Each row of numbers belongs to one of the objects below and depends on some of the facts about them. Some rows are named. Which object is each other row?

Some facts about the objects:
batrol -gogrin-> vasek; beluke -gogrin-> skoska; bomon -gogrin-> stabo; bovum -gogrin-> foso
breges -gogrin-> nefa; brumu -gogrin-> vasek; bruplem -gogrin-> pladegrur; bruskan -gogrin-> bomon
denol -gogrin-> koflonuk; domil -gogrin-> flemeri; domo -gogrin-> lokufla; drastil -gogrin-> fituk
drenim -gogrin-> gudavel; drevir -gogrin-> klaflim; dridrubul -gogrin-> stoklis; driskos -gogrin-> fekimem
drizil -gogrin-> sturul; drogrok -gogrin-> fekimem; drogu -gogrin-> difol; droplos -gogrin-> saplur
drotur -gogrin-> sumopluk; druskal -gogrin-> nefa; duklibrol -gogrin-> logri; fafil -gogrin-> saplur
fatrin -gogrin-> klaflim; fedrel -gogrin-> paflas; fekimem -gogrin-> troko; figam -gogrin-> denol
fiplu -gogrin-> klapem; fitrir -gogrin-> gudavel; fituk -gogrin-> skoska; flaklom -gogrin-> skoska
flaklu -gogrin-> nefa; flodi -gogrin-> gubruflo; flonedek -gogrin-> paflas; flukudir -gogrin-> foso
flusu -gogrin-> nagrir; fofaskes -gogrin-> gubri; folosek -gogrin-> liki; fubatron -gogrin-> stoklis
fubre -gogrin-> vuzen; gafaskin -gogrin-> lebos; gapul -gogrin-> rafaklem; gemerom -gogrin-> nefa
gituk -gogrin-> fekimem; gragre -gogrin-> stoklis; grezak -gogrin-> mafik; griner -gogrin-> fituk
gubri -gogrin-> nefletra; gubruflo -gogrin-> sturul; gudavel -gogrin-> stabo; kegril -gogrin-> liki
klabon -gogrin-> fituk; klaflim -gogrin-> nagrir; klapem -gogrin-> steklake; klaskegra -gogrin-> nuvoban
kodrik -gogrin-> foso; kotu -gogrin-> saplur; lebos -gogrin-> troko; ligomo -gogrin-> dastas
livun -gogrin-> stapiban; lodiske -gogrin-> pladegrur; logri -gogrin-> stabo; lokufla -gogrin-> skoska
madim -gogrin-> puskiso; mafik -gogrin-> nefletra; nastol -gogrin-> logri; nefa -gogrin-> nefletra
nifes -gogrin-> puskiso; nobrom -gogrin-> pladegrur; noze -gogrin-> fekimem; nubek -gogrin-> gubri
nusur -gogrin-> fekimem; pabok -gogrin-> paflas; paflas -gogrin-> sturul; pizir -gogrin-> fituk
plevok -gogrin-> stabo; plevon -gogrin-> puskiso; pliplelim -gogrin-> stapiban; plofal -gogrin-> fliza
ploskagen -gogrin-> skeflak; pluga -gogrin-> klapem; podrar -gogrin-> rafaklem; podrir -gogrin-> nagrir
pofu -gogrin-> vasek; puskiso -gogrin-> rafaklem; ralebok -gogrin-> foso; rasku -gogrin-> trotri
rike -gogrin-> denol; ristik -gogrin-> klapem; saklen -gogrin-> logri; sirum -gogrin-> klapem
skagi -gogrin-> tadu; skares -gogrin-> paflas; skaskol -gogrin-> klaflim; skatur -gogrin-> fliza
skeflak -gogrin-> steklake; skeplu -gogrin-> liki; skofo -gogrin-> fituk; skovek -gogrin-> rafaklem
sodre -gogrin-> klaflim; somim -gogrin-> vuzen; stara -gogrin-> foso; stimi -gogrin-> fituk
stises -gogrin-> skagi; stoska -gogrin-> klaflim; stosol -gogrin-> skoska; stuma -gogrin-> sturul
stusufos -gogrin-> stapiban; sufle -gogrin-> denol; sugren -gogrin-> zokom; sugrer -gogrin-> skatur
supebe -gogrin-> gubri; suru -gogrin-> fituk; tefus -gogrin-> skoska; togrus -gogrin-> gubruflo
totom -gogrin-> lokufla; tratir -gogrin-> fekimem; trebar -gogrin-> nagrir; trigrovem -gogrin-> lebos
trikli -gogrin-> beluke; triplu -gogrin-> zokom; trotri -gogrin-> flemeri; trustuk -gogrin-> paflas
tufi -gogrin-> gudavel; vasek -gogrin-> steklake; vedezar -gogrin-> sturul; venik -gogrin-> klapem
vuraskik -gogrin-> druso; vuse -gogrin-> fituk; vuzen -gogrin-> foso; zadrer -gogrin-> fekimem
zekluma -gogrin-> klapem; zepa -gogrin-> trotri; zokom -gogrin-> stoklis; zoste -gogrin-> nuvoban
zovuk -gogrin-> lokufla; batrol -klubopli-> troko; batrol -klubopli-> skeplu; breges -klubopli-> drotur
breges -klubopli-> klabon; domil -klubopli-> pizir; domil -klubopli-> koflonuk; domo -klubopli-> droplos
domo -klubopli-> druskal; domo -klubopli-> drizil; drastil -klubopli-> saplur; drastil -klubopli-> nifes
dridrubul -klubopli-> suru; dridrubul -klubopli-> pladegrur; dridrubul -klubopli-> skatur; driskos -klubopli-> flaklom
drogrok -klubopli-> pliplelim; drogrok -klubopli-> podrar; drogrok -klubopli-> flaklu; drogu -klubopli-> rike
druso -klubopli-> gudavel; duklibrol -klubopli-> liki; duklibrol -klubopli-> sumopluk; fatrin -klubopli-> beluke
fedrel -klubopli-> sirum; fedrel -klubopli-> plevon; fekimem -klubopli-> pladegrur; fekimem -klubopli-> vuraskik
fekimem -klubopli-> flaklom; flukudir -klubopli-> klaskegra; flukudir -klubopli-> bruplem; flusu -klubopli-> ligomo
flusu -klubopli-> griner; folosek -klubopli-> stoklis; fubatron -klubopli-> nastol; fubatron -klubopli-> noze
fubre -klubopli-> plevok; gafaskin -klubopli-> somim; klapem -klubopli-> totom; klapem -klubopli-> trebar
kotu -klubopli-> troko; livun -klubopli-> somim; livun -klubopli-> sirum; logri -klubopli-> totom
logri -klubopli-> beluke; madim -klubopli-> ligomo; mafik -klubopli-> ristik; nusur -klubopli-> drotur
nusur -klubopli-> pizir; nusur -klubopli-> gapul; nuvoban -klubopli-> ralebok; nuvoban -klubopli-> noze
plofal -klubopli-> trebar; skagi -klubopli-> skaskol; skares -klubopli-> puskiso; skares -klubopli-> griner
skofo -klubopli-> nubek; skoska -klubopli-> pladegrur; skoska -klubopli-> gudavel; skoska -klubopli-> fofaskes
skoska -klubopli-> stara; skoska -klubopli-> sugren; stapiban -klubopli-> bovum; stimi -klubopli-> trustuk
stimi -klubopli-> pluga; stimi -klubopli-> nagrir; stises -klubopli-> fitrir; stises -klubopli-> foso
stises -klubopli-> skeplu; stises -klubopli-> gapul; stoska -klubopli-> pizir; stoska -klubopli-> sumopluk
tefus -klubopli-> sufle; tefus -klubopli-> bomon; togrus -klubopli-> lodiske; tratir -klubopli-> brumu
trikli -klubopli-> gragre; trotri -klubopli-> rike; tufi -klubopli-> fofaskes; vasek -klubopli-> pluga
vedezar -klubopli-> klaskegra; venik -klubopli-> pliplelim; venik -klubopli-> podrar; venik -klubopli-> drizil
zadrer -klubopli-> foso; zekluma -klubopli-> gemerom; zokom -klubopli-> flonedek; zokom -klubopli-> drevir
zoste -klubopli-> kodrik; zovuk -klubopli-> difol; zovuk -klubopli-> nefletra; zovuk -klubopli-> zepa

Some rows with their names:
[  4  -7  10  -2 -15  19  -1  -4  11   4  32  -6   9  -8   6   3  -4  21
   1  -1  -6   9 -13 -24 -15   2   2  -1] -> trikli
[ -4   2 -11   4 -10  -4   1   1  -2   3 -16   4   0   7   1  -8  -1   9
  -7   7  -4  -7   6   7   2  -5   0  -9] -> figam
[ -3 -14   7  -4 -12  24   3   1   2  -1  52 -11   8   2  -2   1  -7  20
 -24  -7  -4  13 -19  -2 -16   4   7   4] -> drogrok
[ 10  17  -9   8   2   2   6  19  11   2 -11  -6   0  -1   6 -25  -4  61
   5   2  10 -14  40 -38  -5  -6 -12  -7] -> pizir
[  9 -12  17   1 -21   4   3 -16   0   6  20   8   4   6   6  -2   7  36
  -2  17  -3 -13  32  14   7  -3  -8 -26] -> griner
[  5  -6  12  -2 -19  23  -2  -4  12   4  33  -6   9  -8   7   1  -3  24
   4  -1  -6   8  -9 -29 -15   1   2  -2] -> skofo
[ -4   2 -11   3 -11  -4   1   1  -2   3 -15   3   0   7   1  -8  -2   8
  -7   8  -4  -6   4   7   2  -5   0  -9] -> kodrik
[ -1 -11   7  -4  -8  10  -1  -2   8   4  31  -8   7  -7   3   6  -4  11
  -7  -1  -4  12 -27 -12 -14   2   2   0] -> flukudir
[ -4   2 -11   4 -11  -4   1   0  -2   3 -15   3   0   8   1  -9  -2   8
  -7   8  -4  -6   4   7   2  -5   0  -9] -> bovum
[ -2  -5 -12   3 -11  -8  -1   4  -2   4 -45  -9   3   8   0  -3  -1   9
 -10  20  -5  -5   9   5   2  -7  -4  -2] -> drenim
[  6   3   5  -1  19  -3   1  20  16   5  45 -12  13 -21  -1 -12 -18  39
   1 -14   8  -4 -12 -39 -11   4 -13   0] -> stoska
[ -6   5  -8   5  -5 -10  -3   1   0   6   0   7   6   3  -3 -15  -9   1
  -5   0  -6 -18  -1   4   9  -4  -4 -15] -> drevir
[  0  -3 -25   7  -7  -2   3 -13  -4   1 -30   4  -4   3   5   0   0   4
   0   4   3  -4   0  12  -2   2   6 -14] -> nefa
[  0  -9   6  -4  -7  10  -1   0   7   3  29  -7   7  -8   3   5  -6  14
  -6  -2  -4  12 -23 -13 -14   2   2   1] -> zoste
[ -5   8  -1   4 -11  -8   6  17  -3   3 -15  15  -4  11   4  -4   8   7
  -6  10  -4  10  -2  10   3  -9   5 -10] -> trustuk
[ -5   1 -10   4 -13  -3   0  -2  -2   3 -10   3  -1   9   1  -8   1   8
  -8   8  -4  -5   2  10   1  -6   2 -10] -> pliplelim
[-18   9 -15  14 -11   2  -1 -20   0   7 -24 -17   0  24  -4  14  26  22
 -42  -9 -12   1  -1  12 -12  -3  23  -9] -> troko
[ -6   1 -16   8  -3  -6  -2  -4  -4   3  -5  10   7  -1   0  -2   0   4
  -6   2  -6 -10   5   3   5  -2  -2 -13] -> nagrir
[ -5   0 -18   8  -6  -2   1  -4  -5   1 -14   8   3   1   2   2   4  10
  -7   6  -4  -4   9   4   1  -2   0  -9] -> tadu

Which object is each row?
No name comes twice in this set of rows, the named rows included.
[ -3   2 -19   8  -2  -4   2   2  -4   0 -13   7   3   0   2  -2   2  17
  -6   6  -1  -5  13   0   0  -2  -3  -8] => liki
[ -2  -6  13  -4  -8   8   2   9   7   3  33   0   5  -6   5   9   2  11
  -6   1  -5  23 -30 -11 -14   0   6  -1] => vedezar
[-11  -6   2 -10 -12   3  -7 -13   8   2  55  -2  -3  -9   5   6   1  20
  -9  -1  -5  13 -21  -4 -23  -1  -3   4] => venik
[  1   6 -20   8   8  -7   4  11  -1   0 -11   4   2  -5   3  -6   0  33
  -4   4   5  -6  21 -12  -2  -1  -9  -6] => sumopluk
[ -5 -14   2   1 -13   6   4  26   6   6  57   6   7  -5   6  -2  -1   9
  10   0  -4  44 -34  -2 -14 -10   4   4] => fedrel
[ -6   6  -8   7  -5  -7   6  14  -6   1 -15  19  -1   5   5   6  12   9
  -6   8  -5  13   2   6   2  -5   5 -10] => paflas
[ -2  -9  -1  -2  -3  18  -3  -3   2  -3  32   2   7 -16   4  13   2   1
  -7   5  -3   8 -28 -29 -11   7   3   1] => druso
[ -1  -4  14  -4  -7   6   4  13   6   3  29   2   4  -6   5   9   1  12
  -4   0  -4  25 -29 -11 -13   0   6   0] => togrus
[ -6   5  -4   4 -12  -6   4  10  -3   3 -13  10  -3  11   3  -4   6   7
  -7   9  -5   5  -1  10   2  -8   4 -11] => drizil
[ -5   6  -5   4 -11  -7   4  12  -3   2 -15  11  -3  10   3  -6   4   8
  -6   9  -4   4   1   8   2  -7   3 -10] => stuma
[  5 -15  32  -8  -6   1   7   9   4   4  50   7   5  -6   6  18   7  24
  -8   6  -2  27 -21   5  -8   2   1 -10] => skares
[ -9  -4   1 -10  -9   2  -6 -11   8   2  51  -1  -3 -11   5   4  -2  22
  -7  -2  -4  12 -18  -8 -22   0  -5   5] => zekluma

The same objects again, as new rows of numbers:
Some objects and their rows:
[  2   7   2  12  -8   6  -1   4   7  13   8   1   4   3  -6  -2   1   3
   6  11  20  -2  -2  -7  -4  -2   8   5  -3   4  -4  -1 -10   9  10   3
   8] -> trikli
[ 3 13 -1  4 -2  4 -4  3  4  6  1  2  2  4 -1 -1 17 -4  7 14 13  2 -7 -1
  4  1  8  2  1 -4 -2 -4 -3  1  2  3  2] -> fubre
[ -3  48  21  22   2  13  -7   1   3   0 -19   3  -5   7   3  -4  37 -17
   6   2   8  -9  -6  -2  12  -1  20   4  -4   5  -1  10 -17   9   7   2
   2] -> fedrel
[ 2 -9  0 -4 -2 -5  2  1 -2 -6  0 -4 -1 -3 -1 -2 -7 -1 -4 -9 -7  0 -1  5
  0  0 -4 -2  1 -3  2  1  4  3 -4 -3  0] -> saplur
[  3 -18  -1  -2  -3  -1   2  -1  -1  -8  -3  -3  -1  -3  -2  -1  -5   0
  -6  -7 -12  -1  -1   5  -2  -1  -3  -3   1  -4   3   0   3   2  -3  -3
  -2] -> liki
[ -7 -21   1  -6  11  -2  -2  -6  -4   3   1  -7  -1   0  -1   8   6   3
  -3 -12 -17   2   8  -6   4   1  -3   3  -8  -7   1 -11   0 -14   3   9
  -7] -> ristik
[  0   6   9  -4   3   1   4  -4  -8   8  -1   5   0  -4   4  -7 -48  -3
   6   4  -9   7   9   6  -2  -4  -7 -10  -3   9   2   4   4  -1  -9   3
  -7] -> noze
[ -3 -10   2   7  -4   3   5   1   2   5  10   0   4  -2  -5   1 -21  12
  -5  -9   4  -5   8  -8 -10  -3  -5   2  -4  13  -2   8  -9   8  10  -5
   4] -> vuse
[  0 -11  -7  -1  -2  -7   1   3  -5 -11   3  -7  -3  -2   2   9 -19   1
   8  -5   7  -4   3  -5   0   1  -4  -2  -1  10  -2   6  16  -9   4  -3
 -10] -> skeplu
[ -1   2  -4  -4  -6  -3   2   6  -3  -6   4  -2  -7  -3   4  -8 -10   4
  -8  -5 -16   0  -2   9  -3   4  -2   1   4   2   0  -5   8  -3   1  -4
   0] -> bomon
[ -4 -10   3 -13  -1  -4   6  -8  -2  -7 -12   2   2   0   2   4   8   0
  -8  -2  13  -1   8 -14  -2   0  -2   0  10   4   3   7  16  -3  -8   2
   7] -> gemerom
[  3   4  -1  -3  -1  -2   2  -3   2   9  12   8   0   2  -4  -6   7   8
  -6  -7  -3  -1   7  -5  -9   2 -11   4  -5   6   1  10  -3   8  -3  -5
  -5] -> flaklom
[  2 -55  -4  17 -11  19   3  -8   6  -5  -5   3   3  -2 -10  11 -15  18
  -9   2 -17  -8   6  -6 -21  -9   0  -4  -2   7   2   5 -13   3  11  -3
  -5] -> pizir
[ -5   9  -4  -3  -1   1   1   3  -3  -3   3   2  -6  -2   6  -4  -7   6
  -6  -2 -14   0   2   4  -4   4  -2   1   3   7  -1  -2   5  -7   3  -3
  -1] -> plevok
[ -1 -23   0  -6   3  -5   1  -2  -3  -2   1  -8  -2  -2  -3   2  -2   0
  -5 -14 -14   1   2   1   3   1  -4   0  -5  -8   2  -9   3  -5  -1   3
  -3] -> skeflak
[ -4 -10   2 -11   0  -4   5  -7  -2  -7 -10   2   1   0   2   3   6   1
  -8  -3  10  -1   7 -11  -2   0  -3   0   9   3   3   6  14  -3  -7   1
   6] -> grezak
[  2 -11  -1  -4  -2  -5   2   1  -2  -6   0  -4  -1  -3  -1  -2  -7  -1
  -4  -9  -8   0  -1   5   0   0  -4  -2   1  -3   2   1   4   3  -3  -3
  -1] -> dastas
[  3   8   2   8   4  -7  -3  -4  -1 -12 -13   0  -5  -2   2   5   1  -6
   0 -15 -10  -7   2   8   1  -1  -3   1  -1   1   1   6  -5   9  -4  -6
  -1] -> paflas
[ 0  1 -2 -6  3 -3  1 -2 -2 -2  2  2 -1  0  1 -1  4  2 -4 -6 -7  1  2  1
 -1  1 -7 -1 -1  1  2  5  2  0 -5 -4 -4] -> sugren

Rows to name:
No name comes twice in this set of rows, the named rows included.
[  3  13  -5  -8  -6  -5   0   3  -1   1   9   5  -9   0   2 -15   6   4
 -10  -3 -20   2  -1   9  -5   8  -7   5   2   1   1  -2  10  -2  -5  -4
  -5] => gudavel
[  7   8   5   7  -6   3  -2   2  -3  12   0   2   1   1   2  -4 -38  -9
  23  25  17   6   1   1   1  -3   4  -6  -4   9  -2  -2  11  -4  -2  10
 -10] => zadrer
[ -2 -16   1   8  -5   5   5   0   2   4   8   0   3  -2  -5   3 -21  13
  -5  -8   2  -6   8  -7 -12  -4  -5   1  -4  12  -1   8  -9   8  10  -5
   3] => klabon
[  5  18  10   5  -3   5  -1   0  -1  18  -1   7   2   1   2 -10 -28  -8
  15  23   9   9   1   5   2  -3   4  -6  -3   3   0  -4   0   2  -6  10
  -3] => tratir
[  3 -17  -9   5  -4  -9  -7   7  -3   0   9 -17  -3   5  -1  17  -3  -6
  27   9  29  -3  -1 -17   9   5   8   7  -9   4  -7 -12  24 -22  15  14
 -16] => batrol
[ 11  28   8  -1  -2   2  -3  -5   1  26   5  15   1   5   0 -17  -7  -8
  14  24   6  11   2   4  -1   1  -3  -2  -6   1   2   0   2   5 -14   9
 -11] => driskos
[  6 -14  -4  -3  -9 -14   3   7  -9 -10   7 -12  -4  -4   2   3 -46  -5
  16  -5  13  -2   2  -1   2   1  -7  -5  -3  13  -2   5  28  -6   1  -1
 -14] => troko
[ 11 -34   1  16 -11  21  -4  -9   2   5 -17   9   1   1  -3   3 -26  -3
  14  36 -10   4  -1   4  -9  -8   9 -12  -1   0   3  -5   1  -7  -2  11
 -16] => nusur
[  3   4   1   6   3  -6  -2  -3  -1 -11 -11  -1  -5  -2   1   3   0  -6
  -1 -14  -9  -6   1   7   1  -1  -4   0  -1   0   1   5  -4   8  -4  -5
  -1] => gubruflo
[  2  -1   1   3   2  -6  -1  -2  -1  -9  -7  -2  -3  -2   1   2  -3  -4
  -2 -12  -9  -4   1   6   1  -1  -4   0   0   0   1   4  -2   7  -4  -5
  -1] => sturul

Now the same objects, written a new way:
Some rows with their names:
[ -1 -11 -10  -4  14 -17  14  18 -10 -11 -15 -10  10] -> stoklis
[-10 -15  -4   5   8  -2   2  -5  -1   9  -4 -11   8] -> folosek
[ -9 -17 -10   5  -5  -7   7 -16 -20  -8  -8 -21   5] -> skaskol
[  0  -3 -16  -9   4  -2  18   5  -7 -22  -9 -17   8] -> rike
[ 33  26 -25 -35   6  12  17  16  -8 -18 -10 -15  25] -> podrar
[ 27  27 -10 -29   4  24  30  19  14 -17  -2 -27  27] -> flaklu
[ 26  25 -10 -30   4  24  29  20  14 -18  -2 -27  26] -> druskal
[ -4 -14  -4   2  15 -17   7  17  -8   3 -14  -7   9] -> flemeri
[  5   6  30  12  42   8 -25  -4 -15  18 -24   7  10] -> domil
[ -1  -5 -12  -8   5  -1  14   1  -6 -16  -9 -15   8] -> kodrik
[  2 -31 -10  17  29 -17  34   8 -16 -20  -6 -24   3] -> nagrir
[ 16 -28 -10 -17 -29 -11   1   2   3  18 -15  -9  22] -> skatur
[-15 -10   5  13   1   2   5  -2 -10  12  -2  -8  22] -> tefus
[ 31  -5 -17 -15  13  -7  31   9  12 -32  -9 -23   2] -> trustuk
[ -5 -17  -5   2  15 -16   7  15  -7   2 -14  -8   8] -> vuzen
[ -9   2   3   5  -5   4  14   5 -19  -5  -7  -7  31] -> vuse
[-18  -8   8  16  -3   3   8  -1 -13  11  -1  -6  30] -> drastil
[-24 -13  -4 -19  23 -25   0  45 -22   5 -10 -12  -1] -> puskiso
[ -4  -5   1  -3   4   8  19   4  13  -8  -4 -22  11] -> grezak

Name these rows:
No name comes twice in this set of rows, the named rows included.
[ 18  40  31  -1  31  16  -2  14 -41 -26 -37   8  31] => pizir
[  2 -49  -5 -16 -16   8 -14 -21   5  21  -2  -4  22] => tufi
[  2 -42  14   5 -45  -4 -17 -11   5  63  -5  -1  42] => skoska
[ -6 -19 -14 -11  20   2  12   3 -12 -25  -6  -8   9] => plevok
[-10 -25  -4  13  19   0  12  -6   1   6   3 -18   5] => fubatron
[ -8  -6   4  10   4 -12  13  21 -19   0 -13  -2  27] => lokufla
[-15  -6   6  12  -3   4   9   1 -16   5  -4  -6  30] => skofo
[ 11 -11  -1 -14 -51  10   9  -9  -7   7  -8 -11  43] => suru
[ 21   5  -9 -22  -7 -10  -1   4  11  -5 -16 -11   5] => pabok
[ -5 -30 -16  -7  34   2  25   4 -10 -36  -3 -12   6] => nastol

